Here is a tiny trained network, its code and every weight. The questions are about switching its units off for an input and a class, where a switched-off unit gives its printed mean instead of its output.

import numpy as np


def w(rows, s, z=0):
    codes = np.array(rows[::2]) - 128.0
    scale = np.full(codes.shape[1], s)
    scale[-1] = z or s
    return codes * scale


def f(y):
    return np.maximum(y, 0)


def log_softmax(a):
    a = a - a.max(-1, keepdims=True)
    return a - np.log(np.exp(a).sum(-1, keepdims=True))


def net(x, mask):
    res = np.array(x, float).reshape(1, 6) / 4 @ E
    y = f(res @ A[0][:, :-1].T + A[0][:, -1])
    res = res + np.where(mask, y, B[0][:, -1]) @ B[0][:, :-1]
    return log_softmax(res[-1] @ U[:, :-1].T + U[:, -1])


A, B = {}, {}
E = w([
[121,113,252,162,94,114],'x0',
[213,54,123,112,55,192],'x1',
[136,134,127,125,120,114],'x2',
[121,122,129,131,136,141],'x3',
[133,224,161,17,132,191],'x4',
[144,139,127,124,118,107],'x5',
],0.012)
A[0] = w([
[148,58,99,203,190,58,141],'n0',
[65,181,137,150,210,55,60],'n1',
[103,35,112,215,108,76,122],'n2',
[96,169,154,55,136,149,118],'n3',
[117,80,95,209,126,87,123],'n4',
[108,129,117,110,86,109,1],'n5',
[105,115,250,134,110,142,113],'n6',
[95,93,97,104,148,150,69],'n7',
[130,48,106,168,129,110,114],'n8',
[152,149,48,116,151,138,86],'n9',
[122,122,41,97,139,129,98],'n10',
[144,118,116,117,157,127,25],'n11',
[118,119,210,144,111,121,98],'n12',
[134,107,29,69,157,119,104],'n13',
[71,138,103,170,73,167,19],'n14',
[155,141,190,154,136,116,93],'n15',
[113,149,154,37,138,140,139],'n16',
[95,119,166,106,145,172,109],'n17',
[196,57,119,104,29,200,70],'n18',
[134,71,248,110,134,114,91],'n19',
[130,118,65,87,167,146,123],'n20',
[168,179,169,56,176,169,123],'n21',
[180,111,123,138,92,170,51],'n22',
[120,86,103,202,123,103,126],'n23',
[200,95,134,118,118,156,48],'n24',
[138,115,214,152,133,123,94],'n25',
[100,92,118,122,152,158,56],'n26',
[30,203,128,154,161,75,41],'n27',
[217,66,126,111,95,167,59],'n28',
[68,193,196,194,150,106,82],'n29',
[164,134,41,119,166,133,99],'n30',
[132,139,118,129,111,116,34],'n31',
[120,179,99,129,204,66,57],'n32',
[105,130,119,132,102,132,15],'n33',
[201,68,151,106,122,136,66],'n34',
[143,149,43,138,154,148,97],'n35',
[124,131,175,153,119,140,66],'n36',
[191,200,121,184,116,117,17],'n37',
[137,137,8,132,166,141,97],'n38',
[130,147,119,144,100,135,26],'n39',
[143,198,186,26,101,202,124],'n40',
[123,112,133,121,147,139,8],'n41',
],0.011,0.0045)
B[0] = w([
[177,218,54,113,235,122,240],'n0',
[44,18,36,29,118,225,224],'n1',
[203,201,122,129,224,84,250],'n2',
[191,202,90,125,209,145,201],'n3',
[218,184,77,115,177,103,221],'n4',
[136,138,103,124,114,133,128],'n5',
[126,130,232,201,44,58,214],'n6',
[129,143,145,137,96,110,147],'n7',
[160,201,101,114,187,115,202],'n8',
[101,139,181,166,60,71,185],'n9',
[121,125,225,204,57,97,189],'n10',
[129,107,112,129,122,95,131],'n11',
[135,107,188,181,39,54,187],'n12',
[101,93,248,218,66,41,206],'n13',
[194,114,151,134,144,132,130],'n14',
[99,90,213,165,76,55,167],'n15',
[206,193,87,123,193,110,199],'n16',
[157,148,127,172,162,118,160],'n17',
[55,41,58,51,141,232,235],'n18',
[107,119,240,191,22,65,203],'n19',
[147,115,214,148,61,66,186],'n20',
[214,180,73,120,199,84,214],'n21',
[56,66,73,71,153,162,171],'n22',
[205,201,94,139,206,100,207],'n23',
[89,67,70,80,122,184,172],'n24',
[118,127,234,174,49,59,186],'n25',
[143,146,113,117,97,98,134],'n26',
[71,69,75,49,125,255,220],'n27',
[56,82,46,74,128,229,205],'n28',
[73,47,106,119,80,225,218],'n29',
[100,104,192,206,68,75,193],'n30',
[102,139,117,127,139,92,128],'n31',
[77,45,123,36,97,211,190],'n32',
[151,107,102,122,121,117,128],'n33',
[60,79,112,61,122,198,178],'n34',
[125,106,205,183,30,69,186],'n35',
[138,116,158,157,77,98,155],'n36',
[109,143,124,123,126,120,129],'n37',
[95,115,232,215,58,70,211],'n38',
[146,90,148,131,146,121,128],'n39',
[186,241,81,173,245,90,253],'n40',
[111,153,146,110,134,123,128],'n41',
],0.0062,0.013)
U = w([
[237,218,94,137,214,116,251],'0',
[132,114,214,188,10,87,124],'1',
[77,56,78,64,113,234,6],'2',
],0.013,0.0015)

Each question gives the input, the list of numbers given to net, and the class t.
The units are the neurons (one row each of A and B). Each row of codes is followed by its name. A weight is (code - 128) times the scale printed after its matrix; where a second scale follows, it is the last column's (A, B and U).
mask holds one flag per neuron, in row order. A switched-off neuron (its flag False) gives its mean, the last column of its row in B, instead of its output. The means were averaged over made-up inputs and are rounded, as every weight is.
A unit's drop is (log p(t) with every unit on - log p(t) with that unit switched off) / (log p(t) with every unit on - log p(t) with every unit switched off).
most important unit: the unit with the biggest drop
k most important neurons: the k neurons with the biggest drops, biggest first
drop of u: that unit's drop, to one decimal
input [-8,-8,-7,0,0,-2], class 1: most important unit	n38
input [-7,7,-4,3,2,-5], class 1: 2 most important neurons	[n13; n38]
input [6,-1,3,-1,6,7], class 0: 3 most important neurons	[n40; n21; n3]
input [6,-3,-3,-2,-6,-5], class 0: 4 most important neurons	[n2; n0; n4; n23]
input [7,-8,0,-8,-5,7], class 2: 2 most important neurons	[n1; n27]
input [4,-5,-6,-4,4,-1], class 2: 3 most important neurons	[n29; n1; n27]
input [-8,7,4,-1,-8,-5], class 0: 4 most important neurons	[n0; n2; n8; n4]
input [7,0,1,-6,7,1], class 0: 2 most important neurons	[n40; n21]
input [-6,-6,8,-3,-3,5], class 1: 3 most important neurons	[n38; n13; n18]
input [7,8,4,2,7,0], class 2: 3 most important neurons	[n18; n28; n34]
input [-2,7,3,6,-6,-6], class 2: 2 most important neurons	[n18; n28]
input [1,3,7,0,-3,-1], class 0: 3 most important neurons	[n1; n27; n29]
input [3,-7,5,-5,-5,5], class 2: drop of n1	0.3
input [4,3,5,1,5,5], class 0: most important unit	n40
input [-4,6,3,8,-2,8], class 2: drop of n18	0.1
